In the rows, 128 means zero.
73	79	103	127	73	97	106	79	143	47	124	174	152	148	87	90	140	130	152	117	124	126	127	137	140	71	128	98	200	188	173	112	107 => Pab
138	176	73	136	144	103	126	117	132	123	146	139	134	102	160	51	116	141	190	123	119	118	143	115	148	162	140	116	93	66	123	143	156 => tibab
94	116	149	148	85	104	122	160	145	116	121	121	121	150	100	79	160	108	133	118	163	156	144	144	125	82	119	122	144	141	77	82	84 => Sav
113	145	186	105	150	95	125	165	87	131	168	68	115	114	124	151	125	148	148	148	167	108	163	133	106	131	137	153	98	136	154	102	119 => zifab
210	119	83	113	93	116	145	116	170	90	129	119	120	180	89	111	159	140	98	125	138	121	136	165	133	102	127	115	88	87	124	152	135 => zifab
122	141	159	92	123	136	144	173	97	135	157	86	92	134	123	177	110	149	152	188	175	131	208	129	121	127	123	164	102	123	127	110	141 => par
202	122	85	117	94	126	132	101	180	107	123	123	133	185	86	132	146	145	121	128	131	118	155	156	137	106	122	132	111	93	97	143	134 => feril
112	166	75	119	142	93	134	131	138	129	151	133	124	102	167	73	118	144	209	145	136	123	134	125	137	155	141	117	72	89	135	143	139 => vose
125	174	92	118	159	93	97	108	124	137	143	133	141	109	154	89	96	154	194	146	127	115	167	128	139	152	148	144	102	62	144	171	140 => Pab
175	83	137	71	108	134	176	154	114	137	161	124	132	172	147	103	148	153	117	153	147	109	149	138	125	169	153	126	91	164	111	139	144 => rafug
170	99	182	110	144	130	109	119	136	121	161	97	138	138	132	84	138	146	77	119	110	97	147	90	140	182	135	147	148	155	183	117	154 => zifab
101	141	89	127	100	165	156	131	158	142	102	131	151	131	109	46	67	130	187	151	171	130	189	135	128	96	119	133	114	135	110	170	149 => Sav
114	101	113	130	144	98	191	110	140	154	115	116	148	135	140	38	123	141	145	150	164	80	118	104	135	134	126	120	138	196	74	104	171 => vose
107	161	182	115	147	112	125	172	99	141	188	74	128	102	134	224	121	138	151	150	151	148	160	122	117	143	112	147	129	140	113	110	131 => rafug
105	150	184	97	142	125	126	174	106	143	181	76	99	122	110	173	135	140	162	152	155	147	168	131	94	135	130	131	116	143	130	117	121 => rafug
197	127	94	132	100	105	126	94	175	101	134	148	121	203	101	130	158	157	114	114	132	121	133	139	139	115	113	123	110	86	119	144	138 => Tete
87	92	129	115	81	84	127	115	145	99	117	129	145	153	123	100	131	126	184	135	159	108	147	117	123	82	129	120	151	150	148	85	98 => vose
131	131	150	134	132	128	148	96	128	115	136	135	160	135	100	102	145	145	93	105	121	89	96	104	133	150	131	115	161	186	122	124	172 => tibab
117	165	70	130	165	101	130	123	140	136	133	123	127	83	150	81	114	146	194	145	126	115	120	122	144	121	134	107	78	59	133	156	155 => tasi
126	143	157	89	132	139	129	155	82	156	168	99	104	94	113	190	138	142	141	163	167	120	184	139	114	142	124	147	125	144	123	99	140 => Sav
202	137	80	122	71	127	138	125	181	87	132	126	129	181	80	95	160	143	108	127	136	135	148	154	134	112	116	125	102	86	98	134	139 => tibab
100	84	102	127	65	75	131	149	166	52	124	161	104	194	105	52	126	122	131	120	143	148	128	149	135	54	119	104	153	189	143	94	82 => par
106	98	133	130	74	85	97	120	160	86	134	151	140	160	106	85	160	125	149	103	136	139	138	138	142	98	120	132	163	147	114	91	92 => Sav
129	119	73	108	102	165	132	128	160	165	108	116	180	150	104	70	46	120	221	160	166	124	228	122	112	88	134	128	129	124	117	178	156 => feril
122	153	76	118	171	104	133	126	132	147	137	141	125	86	151	80	115	148	180	143	120	116	124	141	136	129	143	103	68	63	137	162	153 => tasi
111	93	117	116	75	84	112	141	147	93	142	146	138	163	122	117	122	126	172	116	134	143	143	153	128	76	125	139	147	171	133	93	74 => feril
195	136	81	126	67	128	147	112	176	81	128	136	126	173	81	105	170	139	104	119	141	130	136	162	138	102	121	113	103	87	103	134	141 => tibab
146	161	76	127	156	113	109	114	123	140	145	123	115	110	160	89	113	133	188	142	117	122	152	122	130	153	146	123	92	71	131	155	125 => Nofos
137	151	74	118	157	104	130	97	130	138	127	132	145	96	166	92	107	145	205	135	111	112	156	135	151	148	146	125	98	80	132	154	155 => feril
195	125	69	117	85	130	152	104	178	97	118	132	131	183	84	133	145	147	115	124	134	120	141	159	139	101	116	119	111	114	104	144	142 => feril
194	120	98	124	95	118	141	98	164	101	130	146	116	202	96	135	162	158	104	124	139	121	124	155	132	105	115	117	97	94	125	143	138 => Tete
141	75	129	96	88	65	94	156	158	87	128	136	154	150	110	87	155	127	150	111	146	134	139	164	135	78	133	125	162	154	131	124	78 => tasi
107	146	166	89	149	100	130	180	102	139	171	89	117	107	107	144	115	148	132	150	148	127	162	136	88	132	126	137	109	176	183	108	131 => zifab
113	179	72	136	150	99	140	118	136	143	134	129	118	89	159	58	122	145	201	129	141	125	135	125	151	150	130	115	88	78	112	132	164 => Sav
125	154	159	106	159	115	102	179	107	165	175	79	127	108	104	206	111	142	142	162	151	138	149	129	108	104	114	144	118	121	121	126	139 => tasi
136	169	84	131	153	106	127	113	132	120	125	117	123	120	158	69	122	150	191	125	119	131	139	131	144	167	138	126	90	75	126	160	139 => Nofos
164	135	171	88	140	145	109	171	97	187	168	65	104	123	120	200	129	126	113	173	157	153	170	148	93	124	120	149	123	123	129	101	127 => Nofos
196	127	105	117	101	116	136	109	187	97	138	119	132	184	101	137	154	147	113	117	123	137	136	150	139	123	121	116	110	87	104	157	142 => rafug
214	121	89	114	72	119	133	109	178	95	134	125	137	171	88	98	152	144	114	125	140	116	165	164	136	115	133	131	104	85	115	140	146 => tibab
140	152	79	113	158	106	131	137	127	131	130	109	106	106	150	38	114	133	198	142	132	128	158	143	126	137	144	116	75	67	139	158	131 => zifab
101	111	94	111	100	180	142	118	129	147	107	123	164	151	107	50	62	128	184	191	173	126	194	130	117	77	140	126	118	122	124	180	150 => Pab
113	133	180	117	148	137	137	125	88	163	172	105	99	105	121	172	140	148	124	153	155	116	165	132	127	145	125	151	122	136	103	90	156 => Sav
90	102	126	150	59	67	137	158	151	50	130	127	139	155	105	58	156	109	146	106	164	151	141	142	134	54	138	100	137	180	140	109	79 => zifab
195	126	85	126	96	109	134	94	167	104	127	149	126	188	103	141	155	152	115	130	133	121	135	142	137	100	115	119	111	96	123	149	139 => Tete
143	163	162	103	120	107	113	181	112	160	180	87	128	112	118	165	135	132	147	149	168	147	172	145	104	127	124	156	116	118	107	98	133 => tibab
133	99	139	116	132	127	166	123	121	120	134	99	154	141	176	66	106	140	134	145	129	107	101	94	155	133	134	118	141	189	131	130	158 => rafug
192	122	91	114	102	129	127	120	183	103	129	124	119	164	78	128	157	147	104	126	137	121	125	157	136	90	117	114	104	80	120	156	136 => tasi
137	91	117	122	125	142	199	96	113	166	135	149	122	116	155	92	154	143	98	153	144	109	125	120	160	145	119	129	132	171	70	91	193 => Sav
111	180	74	132	140	89	140	116	142	129	137	145	122	96	168	52	125	151	194	121	139	121	122	134	155	148	134	118	76	83	127	136	154 => Sav
138	129	187	82	127	106	99	157	96	141	162	104	116	138	128	167	128	152	158	155	167	120	202	127	105	131	126	164	141	148	171	113	103 => Tete
115	117	110	114	85	170	136	147	157	164	115	106	160	135	123	52	55	127	202	147	181	137	217	129	128	108	128	145	120	124	143	151	162 => Sav
107	95	129	138	68	106	107	141	146	87	136	127	107	157	112	102	130	103	157	118	154	159	146	153	117	57	122	124	162	164	134	93	56 => Nofos
206	129	88	114	101	122	119	126	185	104	130	120	128	163	84	148	139	146	105	130	134	118	141	150	138	90	114	132	109	81	123	162	128 => tasi
151	160	82	130	153	120	119	113	133	141	126	108	124	118	156	75	112	139	192	143	125	121	166	127	135	165	140	137	87	52	110	159	131 => Nofos
193	121	85	122	98	134	137	91	169	98	122	135	135	183	83	150	154	143	102	118	120	121	125	161	142	104	120	114	114	100	101	144	140 => feril
127	136	86	129	101	158	136	139	158	139	122	105	151	150	140	56	61	116	210	179	185	130	219	94	148	102	133	146	112	93	96	177	163 => par
117	160	59	128	157	121	135	112	124	133	133	128	127	100	162	64	115	138	219	144	113	126	138	118	148	149	141	113	90	84	111	147	151 => feril
160	155	70	109	151	104	143	124	121	135	151	123	120	108	167	81	109	147	185	145	131	107	152	138	135	150	156	125	43	57	154	167	153 => zifab
121	160	89	120	161	93	129	131	124	131	137	128	108	107	169	76	112	138	187	151	136	128	153	135	149	145	144	117	84	66	125	145	153 => par
122	151	165	99	145	123	138	156	86	177	179	106	102	99	123	212	115	150	117	158	167	121	166	150	110	131	113	152	108	141	124	83	149 => Sav
196	129	90	127	113	119	126	120	187	104	130	122	118	162	80	123	149	147	99	128	132	122	127	152	141	90	112	121	112	86	103	156	137 => tasi
139	125	157	116	126	118	135	157	124	119	180	124	120	166	154	95	155	146	72	129	124	116	60	91	138	165	133	119	112	194	146	96	129 => vose
133	152	169	100	116	115	130	181	107	162	178	81	120	108	120	132	124	139	148	158	178	133	196	137	101	133	136	149	105	130	136	91	145 => tibab
140	107	166	144	156	79	136	100	150	156	162	147	147	130	162	114	135	142	77	102	124	105	107	106	162	165	142	132	156	165	123	107	196 => par
92	82	134	144	85	71	110	149	142	79	119	136	126	193	109	14	126	128	134	120	145	145	121	153	129	65	137	118	155	178	127	98	65 => Pab
126	104	143	107	140	122	127	122	136	166	166	146	152	124	134	131	133	128	114	123	126	112	103	106	119	160	131	119	158	193	136	113	158 => vose
102	146	174	96	143	123	134	157	105	165	171	84	122	108	130	162	131	141	148	178	168	129	162	110	111	135	118	142	124	154	124	94	149 => vose
152	144	158	98	154	118	134	150	84	171	165	76	104	116	129	203	144	145	136	166	157	137	163	146	110	147	119	158	121	132	90	104	138 => Nofos
118	105	107	105	101	178	146	146	147	158	120	98	177	153	126	71	59	115	204	160	173	133	212	115	114	114	132	112	117	105	117	171	156 => rafug
196	128	103	121	104	123	143	114	181	97	136	110	119	187	99	127	154	145	116	129	129	136	145	148	138	121	118	118	107	83	87	155	136 => rafug
208	122	90	119	84	126	124	105	188	100	129	117	122	182	80	131	159	143	102	124	129	137	160	161	129	120	121	129	113	94	120	146	132 => Nofos
100	100	129	143	72	76	128	142	139	89	111	120	148	148	104	82	151	122	169	116	176	112	161	147	137	94	130	136	144	150	82	86	85 => Sav
---
125	119	143	152	156	138	119	76	90	140	108	92	117	139	151	128	156	137	92	65	49	132	93	131	183	151	119	92	135	108	122	45	78 => Papup
127	98	134	136	114	162	144	90	83	110	133	101	88	143	147	135	141	149	56	84	64	117	113	180	195	134	115	88	102	119	73	89	114 => sitav
149	117	170	174	131	167	91	65	112	108	113	107	149	101	132	120	164	146	127	110	14	118	92	153	177	137	79	76	155	128	102	62	104 => dap
108	97	127	125	135	169	151	160	143	142	141	119	104	125	147	162	140	170	131	107	75	142	141	117	122	132	156	116	105	134	146	118	126 => mutem
128	138	68	92	149	117	134	91	108	140	101	121	141	126	170	85	125	129	116	152	124	145	114	132	148	153	115	150	114	133	107	93	138 => Dok
103	169	117	82	167	111	102	122	144	117	140	133	133	117	158	127	125	126	145	175	153	136	116	98	114	149	155	168	146	105	130	140	124 => vub
158	131	139	173	108	136	106	194	136	68	132	208	162	74	126	112	151	130	216	92	197	141	84	165	184	129	110	177	133	161	126	145	110 => dap
85	114	169	113	157	148	148	169	125	192	151	107	96	142	123	187	125	177	90	122	78	150	120	48	92	111	160	105	155	109	134	143	148 => nede
142	119	144	155	133	125	132	96	108	135	110	107	106	139	119	121	139	126	96	94	59	113	85	166	161	151	132	105	126	121	114	79	114 => sitav
139	159	138	89	108	127	120	111	137	164	133	134	104	145	116	99	127	102	136	118	144	144	189	117	161	84	135	153	139	133	104	140	106 => latu
100	114	141	149	136	163	117	114	64	137	98	94	103	153	134	138	154	149	89	57	72	139	110	121	176	139	138	77	150	99	116	83	98 => Papup
111	148	131	118	134	149	91	101	146	125	145	163	101	117	148	116	157	154	135	140	131	118	105	129	152	136	129	122	189	156	141	133	127 => zumo
152	124	148	189	132	116	145	190	144	113	124	195	165	113	112	103	130	136	191	94	183	136	97	133	160	114	131	161	167	168	149	152	121 => Papup
101	123	134	143	120	109	134	141	152	130	140	124	87	121	115	181	149	136	132	104	71	154	117	113	123	115	151	119	133	108	125	144	129 => nede
108	148	117	88	154	108	155	97	49	108	122	131	146	136	153	120	137	122	101	133	132	160	125	130	145	153	135	128	106	134	81	139	115 => nede
131	92	154	146	111	133	149	120	103	145	128	88	78	141	126	119	130	154	66	92	83	131	112	169	158	144	122	95	101	123	113	92	106 => sitav
162	137	133	164	118	76	130	223	136	64	127	157	173	72	142	83	102	134	205	133	179	173	89	159	173	145	105	230	88	146	124	102	133 => Dok
130	151	133	110	133	114	104	113	90	120	159	150	126	145	173	142	122	128	120	98	161	96	99	162	186	148	129	157	94	133	90	108	97 => zumo
105	148	111	107	131	109	167	85	102	154	135	156	91	144	168	108	113	122	127	138	144	118	153	124	135	139	134	155	129	158	109	129	104 => Dok
151	107	112	164	106	96	104	204	156	48	131	168	176	62	118	118	140	131	186	128	177	185	96	137	162	136	75	163	81	112	124	140	121 => baris
147	143	117	84	156	132	119	106	60	115	124	138	149	135	179	95	119	138	104	137	171	137	109	135	156	152	121	132	136	139	102	107	130 => Niza
103	153	159	134	100	133	102	133	159	104	134	130	112	96	132	125	142	143	143	182	115	136	168	146	116	132	168	130	165	125	146	146	143 => latu
119	105	108	147	123	154	109	137	200	134	128	134	100	119	111	197	161	147	127	104	61	133	97	104	107	103	155	88	155	87	142	133	153 => latu
124	130	118	124	109	128	99	135	183	146	131	162	98	101	153	74	127	162	145	180	163	151	135	167	144	111	134	138	193	156	154	166	146 => mutem
116	114	117	120	153	148	140	148	172	142	135	116	99	120	135	168	131	157	114	124	69	152	99	72	88	110	146	96	172	105	133	126	172 => Niza
116	82	102	139	108	145	128	163	193	139	141	119	93	126	125	168	133	170	120	126	110	147	122	122	113	95	137	104	127	127	145	178	161 => mutem
97	134	173	157	128	127	156	174	177	197	158	140	101	114	132	155	127	139	123	124	100	114	116	92	107	97	151	121	156	147	123	137	154 => zumo
149	145	136	122	111	145	131	176	152	127	136	127	140	157	84	98	92	144	160	120	154	152	180	144	145	61	139	156	184	156	140	174	156 => Papup
124	147	145	174	99	117	148	80	119	140	146	111	105	161	138	132	131	140	91	67	50	99	96	188	177	124	112	77	159	116	84	99	86 => zumo
175	148	149	193	118	114	130	206	131	87	131	164	171	100	109	109	71	118	185	129	151	120	112	175	133	142	113	194	126	149	145	107	156 => sitav
102	118	122	120	123	151	155	141	149	167	147	114	80	130	136	167	130	151	110	126	83	143	167	70	104	93	125	96	154	118	132	129	150 => Niza
137	125	140	127	135	139	133	69	108	150	139	126	125	154	138	126	150	128	98	101	106	80	125	130	175	130	96	98	112	137	102	88	90 => zumo
113	101	127	136	132	163	136	162	194	131	140	123	92	116	123	161	129	158	139	115	73	149	128	89	112	96	143	116	149	124	137	155	155 => mutem
128	135	176	120	146	177	144	98	116	84	122	114	119	136	119	140	145	130	119	94	46	117	139	133	119	150	172	90	134	105	111	92	101 => latu
117	108	147	161	117	113	146	133	141	116	139	101	120	123	112	184	136	149	124	102	40	151	109	117	111	135	138	102	120	110	131	114	123 => baris
143	146	126	75	122	143	128	169	128	191	126	126	126	141	103	106	107	114	103	137	167	153	173	159	116	58	144	128	148	155	137	147	181 => nede
107	154	142	117	128	110	160	155	168	182	136	125	107	126	114	111	128	114	143	132	117	132	155	114	104	114	152	137	130	143	131	128	127 => zumo
128	172	106	71	110	186	112	180	169	155	140	151	117	131	144	55	85	133	164	121	173	158	174	152	141	90	165	165	175	123	92	180	140 => vub
121	117	110	96	153	130	123	76	102	108	133	115	107	161	149	161	138	149	95	124	129	110	113	111	160	135	123	126	133	114	128	116	111 => mutem
147	123	120	178	113	126	88	239	143	66	141	191	181	89	134	102	126	149	190	90	224	176	78	154	192	113	103	170	121	143	124	194	124 => Papup
105	154	135	94	140	148	73	106	170	169	137	139	93	103	152	118	150	138	129	170	137	125	149	93	132	129	151	145	175	137	155	141	143 => nede
128	124	123	168	111	105	106	214	141	110	129	191	142	73	143	141	110	129	177	143	186	151	111	120	149	120	118	185	126	115	111	145	166 => nede
93	103	116	114	130	134	150	147	156	190	131	92	72	111	163	140	111	147	111	132	69	159	148	69	106	126	136	146	88	122	111	100	149 => Dok
125	128	125	100	149	137	130	114	82	81	145	139	156	120	170	123	133	141	126	132	137	144	116	127	171	143	119	147	96	130	76	125	108 => vub
117	98	160	119	144	140	120	159	205	167	153	91	99	109	126	176	155	163	135	130	73	135	110	66	121	106	175	148	123	123	146	118	150 => vub
128	117	138	142	136	158	110	103	111	119	106	88	116	129	133	108	168	140	93	79	45	118	79	146	193	177	131	93	95	89	95	78	88 => sitav
98	128	94	118	139	130	106	129	127	177	122	131	128	140	149	105	151	171	111	146	164	146	127	127	137	142	130	102	156	125	172	146	107 => Papup
162	133	144	100	163	128	133	112	105	102	158	144	149	123	184	123	92	125	118	119	146	117	108	178	150	141	126	161	90	132	92	79	106 => vub
132	106	144	137	122	152	93	87	93	140	125	96	112	134	166	129	172	162	95	91	82	117	102	116	184	163	119	82	111	117	114	92	90 => Niza
134	137	170	130	131	151	129	90	128	115	131	74	124	112	150	119	161	135	103	95	81	101	116	173	165	166	133	106	101	113	120	59	71 => dap
136	131	108	97	117	150	105	142	165	162	128	152	97	145	105	110	124	123	147	107	133	133	139	147	124	93	141	117	140	140	117	154	142 => zumo
130	114	127	198	107	112	102	222	143	94	129	167	167	86	126	128	130	156	180	132	171	160	111	154	166	113	104	155	138	132	153	142	145 => Papup
118	150	117	104	144	116	128	107	65	121	123	133	144	151	164	138	121	131	120	107	140	138	113	113	141	180	156	148	101	100	94	120	89 => latu
120	164	106	115	98	173	121	147	175	140	121	139	129	126	99	90	120	127	171	122	101	154	178	116	122	103	149	127	193	124	122	171	145 => baris
126	136	161	149	122	168	124	99	130	117	150	139	90	126	154	154	144	141	89	72	71	94	109	180	180	115	134	87	168	104	105	85	106 => nede
138	117	180	148	121	164	124	80	131	96	130	116	89	117	134	112	154	131	119	97	42	115	148	196	168	122	124	79	132	147	130	80	84 => mutem
123	147	152	117	117	150	96	140	141	148	132	116	99	153	112	117	112	133	153	113	142	126	155	101	128	115	160	148	158	154	153	183	124 => mutem
124	158	112	93	123	161	101	145	134	164	127	128	126	149	110	124	136	113	136	101	154	119	166	95	155	104	138	138	129	110	122	157	122 => nede
101	173	143	121	128	141	86	105	142	116	121	132	133	113	133	104	142	136	144	175	111	133	150	113	112	158	150	115	175	102	143	146	112 => latu
122	175	123	74	146	136	144	115	90	85	140	159	158	125	143	90	141	119	146	129	154	147	157	146	161	149	130	145	128	131	112	122	81 => baris
114	130	151	100	122	192	117	178	135	116	133	136	111	132	87	132	119	130	179	119	107	148	194	88	116	83	152	135	140	125	116	165	139 => vub
115	157	99	65	175	125	132	102	109	97	129	133	129	139	161	95	110	142	141	152	134	162	133	106	137	163	132	163	137	113	116	131	98 => mutem
78	118	138	129	110	128	65	175	173	159	132	106	117	117	131	147	150	176	148	190	133	133	141	97	110	142	169	120	113	114	164	207	144 => mutem
142	151	114	81	163	78	148	112	97	82	137	103	162	153	142	130	113	120	131	144	155	135	131	148	143	157	135	175	67	125	128	118	97 => mutem
114	125	102	100	147	138	123	118	106	83	120	133	135	149	125	101	135	143	115	127	183	150	132	132	138	134	122	108	139	124	130	177	109 => Papup
148	114	94	155	111	118	112	183	141	90	101	179	167	69	123	87	155	137	193	133	181	175	87	148	176	128	84	157	130	125	107	134	129 => dap
106	116	140	127	141	164	145	151	179	177	135	126	102	124	134	160	146	169	130	109	41	127	120	89	132	121	179	115	160	91	112	114	143 => nede
128	113	110	179	111	112	122	194	156	64	114	192	133	81	110	106	150	140	190	129	185	172	117	166	155	112	117	146	166	143	162	149	136 => Papup
114	120	148	136	152	154	139	118	95	132	125	105	140	131	159	117	135	147	88	105	80	136	105	123	154	145	109	82	112	115	101	112	96 => mutem
143	121	136	145	122	158	100	81	122	150	115	106	109	127	146	97	146	130	93	79	69	114	94	159	171	139	101	81	133	130	100	67	110 => zumo
